Below is a small trained network, with its code and all its weights. Each question gives an input and a class and asks what happens when units are switched off, that is, made to give their printed mean instead of their output.

import numpy as np


def w(rows, s, z=0):
    codes = np.array(rows[::2]) - 128.0
    scale = np.full(codes.shape[1], s)
    scale[-1] = z or s
    return codes * scale


def norm(h):
    return h / np.sqrt((h * h).mean(-1, keepdims=True) + 1e-5)


def f(y):
    return np.maximum(y, 0)


def log_softmax(a):
    a = a - a.max(-1, keepdims=True)
    return a - np.log(np.exp(a).sum(-1, keepdims=True))


def net(x, mask):
    res = np.array(x, float).reshape(1, 4) / 4 @ E
    u = 0
    for l in range(4):
        y = f(norm(res) @ A[l][:, :-1].T + A[l][:, -1])
        res = res + np.where(mask[u : u + 9], y, B[l][:, -1]) @ B[l][:, :-1]
        u += 9
    return log_softmax(norm(res)[-1] @ U[:, :-1].T + U[:, -1])


A, B = {}, {}
E = w([
[2,233,98,67,215,249,197,150],'x0',
[127,60,95,29,220,109,218,55],'x1',
[131,115,104,103,79,156,167,129],'x2',
[74,195,228,25,103,225,18,43],'x3',
],0.0052)
A[0] = w([
[105,122,115,225,96,138,147,123,107],'L0N0',
[121,118,60,141,160,171,158,172,98],'L0N1',
[165,96,66,68,188,136,127,48,130],'L0N2',
[140,107,178,121,91,177,121,160,110],'L0N3',
[191,153,152,106,61,110,86,105,86],'L0N4',
[141,160,170,115,81,146,151,113,108],'L0N5',
[114,101,159,151,68,119,148,103,173],'L0N6',
[144,144,166,1,129,113,84,48,1],'L0N7',
[167,95,160,141,119,85,158,142,144],'L0N8',
],0.0086,0.0028)
B[0] = w([
[133,143,171,219,109,144,177,173,206],'L0N0',
[116,157,127,141,146,53,22,86,224],'L0N1',
[110,87,159,182,112,134,189,88,237],'L0N2',
[149,170,116,82,240,152,106,132,191],'L0N3',
[105,96,91,169,211,136,82,47,241],'L0N4',
[140,168,129,153,127,81,90,78,184],'L0N5',
[181,161,138,198,199,131,105,81,201],'L0N6',
[125,121,148,180,2,184,166,167,255],'L0N7',
[153,91,178,72,107,186,174,124,216],'L0N8',
],0.0077,0.0047)
A[1] = w([
[139,242,139,123,91,160,201,119,136],'L1N0',
[132,163,174,114,87,137,107,138,94],'L1N1',
[86,128,78,194,126,121,111,131,55],'L1N2',
[44,73,125,108,125,102,254,82,251],'L1N3',
[126,88,190,97,65,93,165,83,60],'L1N4',
[70,165,6,139,171,91,147,206,90],'L1N5',
[87,239,117,45,150,106,104,151,40],'L1N6',
[160,152,78,150,95,151,203,198,79],'L1N7',
[115,219,71,117,76,109,102,210,145],'L1N8',
],0.0075,0.0019)
B[1] = w([
[113,118,168,68,136,85,91,170,202],'L1N0',
[154,95,144,85,137,159,115,82,167],'L1N1',
[134,137,162,145,107,64,118,111,179],'L1N2',
[95,145,90,140,155,106,92,98,253],'L1N3',
[178,144,146,131,164,103,167,182,183],'L1N4',
[107,172,126,125,86,51,88,52,199],'L1N5',
[206,67,137,127,129,150,111,180,188],'L1N6',
[97,168,150,135,151,156,123,125,167],'L1N7',
[254,161,167,105,136,114,214,156,181],'L1N8',
],0.0093,0.0058)
A[2] = w([
[25,153,116,124,124,156,135,185,34],'L2N0',
[112,130,135,157,109,101,84,90,158],'L2N1',
[223,168,117,124,94,13,148,109,139],'L2N2',
[107,92,54,134,120,86,233,191,187],'L2N3',
[126,34,140,224,2,137,133,195,73],'L2N4',
[130,141,165,81,225,174,136,140,81],'L2N5',
[214,57,54,120,165,117,138,91,51],'L2N6',
[140,97,150,183,112,96,205,33,251],'L2N7',
[25,134,189,108,128,199,87,93,97],'L2N8',
],0.0081,0.0018)
B[2] = w([
[45,167,161,135,137,126,254,174,142],'L2N0',
[112,115,84,75,175,156,114,109,195],'L2N1',
[111,150,136,188,150,122,214,110,238],'L2N2',
[62,181,139,113,168,134,65,165,163],'L2N3',
[132,119,98,96,164,212,111,127,187],'L2N4',
[150,47,107,132,133,149,133,245,163],'L2N5',
[52,185,145,128,32,33,195,126,176],'L2N6',
[143,82,151,38,133,197,98,150,254],'L2N7',
[150,115,89,165,102,47,181,136,202],'L2N8',
],0.0075,0.0078)
A[3] = w([
[62,125,49,122,79,85,21,46,130],'L3N0',
[63,81,120,110,123,137,169,167,75],'L3N1',
[91,98,129,188,155,134,114,108,249],'L3N2',
[89,123,160,104,125,93,255,156,15],'L3N3',
[89,127,138,100,117,83,182,164,141],'L3N4',
[98,133,78,222,208,125,151,149,36],'L3N5',
[205,92,104,146,126,227,138,178,189],'L3N6',
[118,38,169,148,193,187,161,93,184],'L3N7',
[121,151,161,136,124,16,163,128,134],'L3N8',
],0.0087,0.0018)
B[3] = w([
[81,126,36,148,254,168,85,25,227],'L3N0',
[103,204,154,234,109,21,134,164,186],'L3N1',
[71,173,111,74,185,188,100,162,209],'L3N2',
[145,160,146,147,106,100,130,128,253],'L3N3',
[226,134,112,233,109,120,119,100,210],'L3N4',
[143,38,172,66,52,151,123,122,208],'L3N5',
[146,26,119,19,85,206,138,118,232],'L3N6',
[136,172,128,67,127,136,136,190,248],'L3N7',
[94,165,98,188,53,131,96,157,246],'L3N8',
],0.0081,0.0061)
U = w([
[178,27,167,17,97,229,149,194,68],'0',
[122,216,151,196,68,51,205,201,253],'1',
[61,150,19,118,245,158,70,60,102],'2',
],0.011,0.00067)

Each question gives the input, the list of numbers given to net, and the class t.
The units are the neurons (one row each of A and B). Each row of codes is followed by its name. A weight is (code - 128) times the scale printed after its matrix; where a second scale follows, it is the last column's (A, B and U).
mask holds one flag per neuron, layer by layer. A switched-off neuron (its flag False) gives its mean, the last column of its row in B, instead of its output. The means were averaged over made-up inputs and are rounded, as every weight is.
A unit's drop is (log p(t) with every unit on - log p(t) with that unit switched off) / (log p(t) with every unit on - log p(t) with every unit switched off).
The circuit of an input: a set's keep is (log p(t) with only the set's units on - log p(t) with every unit switched off) / (log p(t) with every unit on - log p(t) with every unit switched off). Starting from the 12 units with the biggest drops (on a tie, the unit counted first), units are removed one at a time, each time the one whose removal leaves the highest keep (on an exact tie, the one counted first), for as long as the keep stays at least 0.8.
units of the circuit, in order: the units of the circuit, biggest drop first
top k neurons: the k neurons with the biggest drops, biggest first
top k neurons in layer l: the k neurons of layer l with the biggest drops, biggest first
drop of u: that unit's drop, to one decimal
input [0,-6,5,-6], class 0: top neuron => [L2N4]
input [1,1,5,8], class 1: units of the circuit, in order => [L2N8, L2N7]
input [-4,0,2,-2], class 0: top 3 neurons => [L2N7, L0N6, L0N0]
input [0,8,-7,-3], class 1: top 4 neurons => [L1N4, L0N4, L2N6, L1N5]
input [5,0,6,-3], class 1: top 4 neurons => [L0N4, L1N8, L0N1, L0N2]
input [7,-7,-7,0], class 1: top 4 neurons => [L0N8, L1N5, L2N7, L2N4]
input [-2,0,3,8], class 2: top 2 neurons in layer 2 => [L2N7, L2N8]
input [8,-1,-7,-8], class 1: top 3 neurons => [L1N8, L0N4, L2N2]
input [0,8,-4,7], class 0: top 4 neurons in layer 2 => [L2N7, L2N6, L2N2, L2N4]
input [-2,0,4,7], class 2: top 2 neurons => [L0N4, L1N8]
input [-8,-1,-7,8], class 2: top 2 neurons => [L0N4, L3N0]
input [0,-6,6,-6], class 0: top 2 neurons in layer 2 => [L2N4, L2N6]
input [1,4,6,5], class 1: top 2 neurons in layer 1 => [L1N0, L1N3]
input [-1,-5,4,2], class 2: units of the circuit, in order => [L0N4]
input [1,4,-5,4], class 1: drop of L1N3 => 0.4
input [-1,4,-7,1], class 0: drop of L0N7 => 0.5
input [-3,-8,5,3], class 2: drop of L0N4 => 0.1
